Below are the code and all the weights of a small trained network. Each question names an input and a target symbol and asks about switching units off, where a switched-off unit gives its printed mean instead of its output.

import numpy as np


def w(rows, s, z=0):
    codes = np.array(rows[::2]) - 128.0
    scale = np.full(codes.shape[1], s)
    scale[-1] = z or s
    return codes * scale


def norm(h):
    return h / np.sqrt((h * h).mean(-1, keepdims=True) + 1e-5)


def f(y):
    return np.maximum(y, 0)


def softmax(a):
    e = np.exp(a - a.max(-1, keepdims=True))
    return e / e.sum(-1, keepdims=True)


def log_softmax(a):
    a = a - a.max(-1, keepdims=True)
    return a - np.log(np.exp(a).sum(-1, keepdims=True))


def net(x, mask):
    ids = ['αβγδεζθλμξπτφψω'.index(c) for c in x.split()]
    T = len(ids)
    res = E[ids] + P[:T]
    r = norm(res)
    for j in range(2):
        rows = slice(2 * j, 2 * j + 2)
        q, k, v = (r @ M[0][rows].T for M in (Q, K, V))
        z = softmax(np.where(np.tri(T) > 0, q @ k.T / 2**0.5, -1e9)) @ v
        o = O[0][rows]
        res = res + np.where(mask[j], z, o[:, -1]) @ o[:, :-1]
    y = f(norm(res) @ A[0][:, :-1].T + A[0][:, -1])
    res = res + np.where(mask[2:14], y, B[0][:, -1]) @ B[0][:, :-1]
    return log_softmax(norm(res)[-1] @ U[:, :-1].T + U[:, -1])


Q, K, V, O, A, B = {}, {}, {}, {}, {}, {}
E = w([
[164,121,134,139,127,134,155,138,136,150],'α',
[131,131,92,138,137,177,152,141,139,135],'β',
[157,110,121,174,70,140,176,112,140,108],'γ',
[150,128,106,129,150,154,142,149,137,159],'δ',
[159,119,118,137,143,141,142,145,151,154],'ε',
[134,100,83,156,136,151,153,141,178,131],'ζ',
[166,144,133,130,136,157,144,143,119,158],'θ',
[185,123,192,125,127,128,131,104,142,108],'λ',
[131,112,105,122,137,133,156,139,133,143],'μ',
[132,139,92,127,94,136,178,130,95,159],'ξ',
[11,218,193,253,155,37,128,187,97,118],'π',
[116,102,119,77,152,100,137,121,120,133],'τ',
[159,136,120,140,129,162,156,140,128,142],'φ',
[135,147,114,114,142,169,146,136,107,142],'ψ',
[162,117,134,122,151,124,143,139,152,155],'ω',
],0.025)
P = w([
[82,140,183,79,110,160,171,65,177,197],'0',
[113,185,149,76,117,119,156,75,220,195],'1',
[80,72,203,66,93,169,175,162,166,192],'2',
[159,60,133,122,148,109,119,249,84,65],'3',
[138,136,117,128,147,97,135,41,142,221],'4',
[149,75,105,183,120,61,10,141,70,151],'5',
[165,191,112,96,177,91,192,152,146,85],'6',
[159,85,106,179,216,118,135,41,53,136],'7',
[171,121,107,109,120,65,91,245,117,72],'8',
[162,151,109,99,177,109,217,150,140,88],'9',
[176,90,93,176,164,37,69,128,48,117],'10',
],0.014)
Q[0] = w([
[174,50,87,203,164,110,48,118,24,113],'h1',
[211,121,98,131,218,103,236,223,74,20],'h1',
[132,99,116,202,145,85,98,64,74,199],'h2',
[114,127,128,178,127,111,8,248,97,22],'h2',
],0.015)
K[0] = w([
[69,181,159,144,76,89,60,253,148,103],'h1',
[70,238,130,229,198,46,128,97,129,114],'h1',
[65,135,167,129,50,115,50,229,143,119],'h2',
[212,168,66,27,66,116,133,159,177,85],'h2',
],0.016)
V[0] = w([
[161,99,253,66,158,17,125,105,111,120],'h1',
[97,143,131,138,29,125,172,115,48,115],'h1',
[219,177,206,100,97,164,119,119,64,147],'h2',
[86,150,96,28,153,127,115,123,47,155],'h2',
],0.016)
O[0] = w([
[103,56,134,165,183,153,192,142,194,125,213],'h1',
[147,155,110,98,129,151,141,221,100,62,124],'h1',
[145,114,54,202,138,92,114,48,140,75,251],'h2',
[137,104,121,171,184,144,69,96,4,178,68],'h2',
],0.02,0.0031)
A[0] = w([
[75,197,183,34,136,191,93,186,124,230,137],'n1',
[196,148,151,177,161,169,191,220,213,58,242],'n2',
[162,152,55,176,90,108,129,47,153,94,140],'n3',
[170,153,82,49,105,108,52,142,89,63,178],'n4',
[63,149,78,117,230,66,108,201,140,106,55],'n5',
[237,144,159,125,182,125,100,117,166,102,146],'n6',
[132,181,32,151,118,117,201,254,112,139,152],'n7',
[139,193,83,184,173,139,127,142,86,105,119],'n8',
[158,170,120,42,65,154,155,122,239,167,2],'n9',
[41,116,213,167,144,106,173,92,201,108,184],'n10',
[114,172,163,107,59,87,154,90,203,60,101],'n11',
[39,242,206,108,26,200,140,183,140,112,71],'n12',
],0.015,0.0077)
B[0] = w([
[106,119,69,98,177,30,126,169,122,67,198],'n1',
[157,177,204,140,158,70,82,129,50,109,252],'n2',
[98,102,189,77,144,153,124,129,134,109,212],'n3',
[178,137,112,110,143,199,201,119,162,140,177],'n4',
[99,159,120,42,126,53,157,169,73,113,154],'n5',
[60,159,85,88,80,159,111,155,112,121,156],'n6',
[59,74,101,173,26,94,166,108,85,139,202],'n7',
[137,120,114,141,75,73,109,179,154,110,169],'n8',
[160,2,104,156,103,102,69,165,65,117,176],'n9',
[115,220,41,117,100,124,95,150,104,125,205],'n10',
[143,115,166,155,166,217,123,182,106,149,183],'n11',
[127,155,154,207,143,146,104,35,207,169,184],'n12',
],0.018,0.019)
U = w([
[120,185,167,115,220,156,28,190,74,55,56],'α',
[215,185,132,81,146,91,158,91,149,145,186],'β',
[165,104,202,250,78,128,126,158,126,104,183],'γ',
[75,112,189,67,65,113,102,60,94,217,148],'δ',
[43,115,88,106,62,192,15,192,106,168,83],'ε',
[156,83,179,115,121,80,69,191,219,162,170],'ζ',
[57,64,87,119,87,123,94,52,144,34,123],'θ',
[179,136,103,226,217,132,171,137,182,29,114],'λ',
[54,102,106,25,201,61,140,208,79,110,97],'μ',
[131,93,27,129,50,155,206,162,115,108,168],'ξ',
[54,87,117,192,53,43,145,121,85,152,88],'π',
[102,75,132,180,214,165,171,150,97,185,188],'τ',
[88,108,188,57,125,178,164,182,179,123,254],'φ',
[220,105,62,175,147,133,58,54,35,93,5],'ψ',
[1,210,100,174,85,132,124,109,163,180,152],'ω',
],0.0075,0.0061)

Each question gives the input, a string of symbols that net reads in full, and the target symbol t.
The units are the heads (2 rows each of Q, K, V and O) and the neurons (one row each of A and B). Each row of codes is followed by its name. A weight is (code - 128) times the scale printed after its matrix; where a second scale follows, it is the last column's (O, A, B and U).
mask holds one flag per unit, heads first, then neurons. A switched-off unit (its flag False) gives its mean, the last column of its rows in O or B, instead of its output. The means were averaged over made-up inputs and are rounded, as every weight is.
A unit's drop is (log p(t) with every unit on - log p(t) with that unit switched off) / (log p(t) with every unit on - log p(t) with every unit switched off).
The circuit of an input: a set's keep is (log p(t) with only the set's units on - log p(t) with every unit switched off) / (log p(t) with every unit on - log p(t) with every unit switched off). Starting from the 12 units with the biggest drops (on a tie, the unit counted first), units are removed one at a time, each time the one whose removal leaves the highest keep (on an exact tie, the one counted first), for as long as the keep stays at least 0.8.
circuit, biggest first: the units of the circuit, biggest drop first
unit that matters most: the unit with the biggest drop
top k neurons: the k neurons with the biggest drops, biggest first
heads that matter: for each layer, one digit per head in row order, 1 if its drop is at least 0.15 and else 0, layers parted by /
input φ β ω γ ξ β ω γ β, target ω: unit that matters most -> h1
input μ γ ζ ζ ω θ ε, target ω: circuit, biggest first -> h1, n10
input ξ τ ε θ θ ξ, target θ: circuit, biggest first -> h2, n2, n3
input ψ λ γ θ μ γ β α μ, target β: circuit, biggest first -> h1, n4, n7
input θ θ ε ε τ ζ, target ε: top 2 neurons -> n10, n2
input ε τ ζ λ δ, target ζ: circuit, biggest first -> h2, n12, n9
input δ β γ τ λ ξ θ ξ ε, target θ: circuit, biggest first -> h2, n2, n3, h1
input ζ ξ γ γ ξ ζ β, target ξ: circuit, biggest first -> h1, n4, n7
input β θ ε ζ μ γ ξ τ γ β, target τ: heads that matter -> 11
input θ ψ ψ ξ δ π γ α δ, target γ: heads that matter -> 01
input μ ξ β θ γ, target β: top 2 neurons -> n4, n7
input γ ω θ δ β ξ λ τ ε γ μ, target ε: heads that matter -> 11
input ε γ ε γ τ μ ε ω δ θ, target ω: heads that matter -> 10
input λ δ μ ε φ, target μ: circuit, biggest first -> h2, n1
input α β λ α β θ ε γ μ ω ω, target μ: heads that matter -> 01
input α γ ξ, target α: heads that matter -> 11
input θ δ μ ψ θ γ τ θ ε, target τ: circuit, biggest first -> h2, h1
input θ φ θ β ψ ψ, target β: heads that matter -> 10
input ξ λ ω ζ θ δ θ θ, target δ: heads that matter -> 10
input τ β μ ψ α φ θ μ, target φ: heads that matter -> 10
input θ ψ ξ ε θ ψ, target ε: heads that matter -> 11
input α α β β μ, target β: heads that matter -> 10
input ξ μ τ θ, target μ: top 2 neurons -> n1, n2
input β ε ζ ω φ ζ δ θ γ, target δ: heads that matter -> 10
input ε θ θ λ θ, target θ: heads that matter -> 01
input ψ β θ β γ ξ μ θ γ, target μ: heads that matter -> 11
input φ γ μ ε, target γ: top 4 neurons -> n12, n2, n7, n11
input ζ ε θ α θ μ ψ δ, target μ: heads that matter -> 01
input λ ε μ ζ ξ, target μ: top 2 neurons -> n1, n12
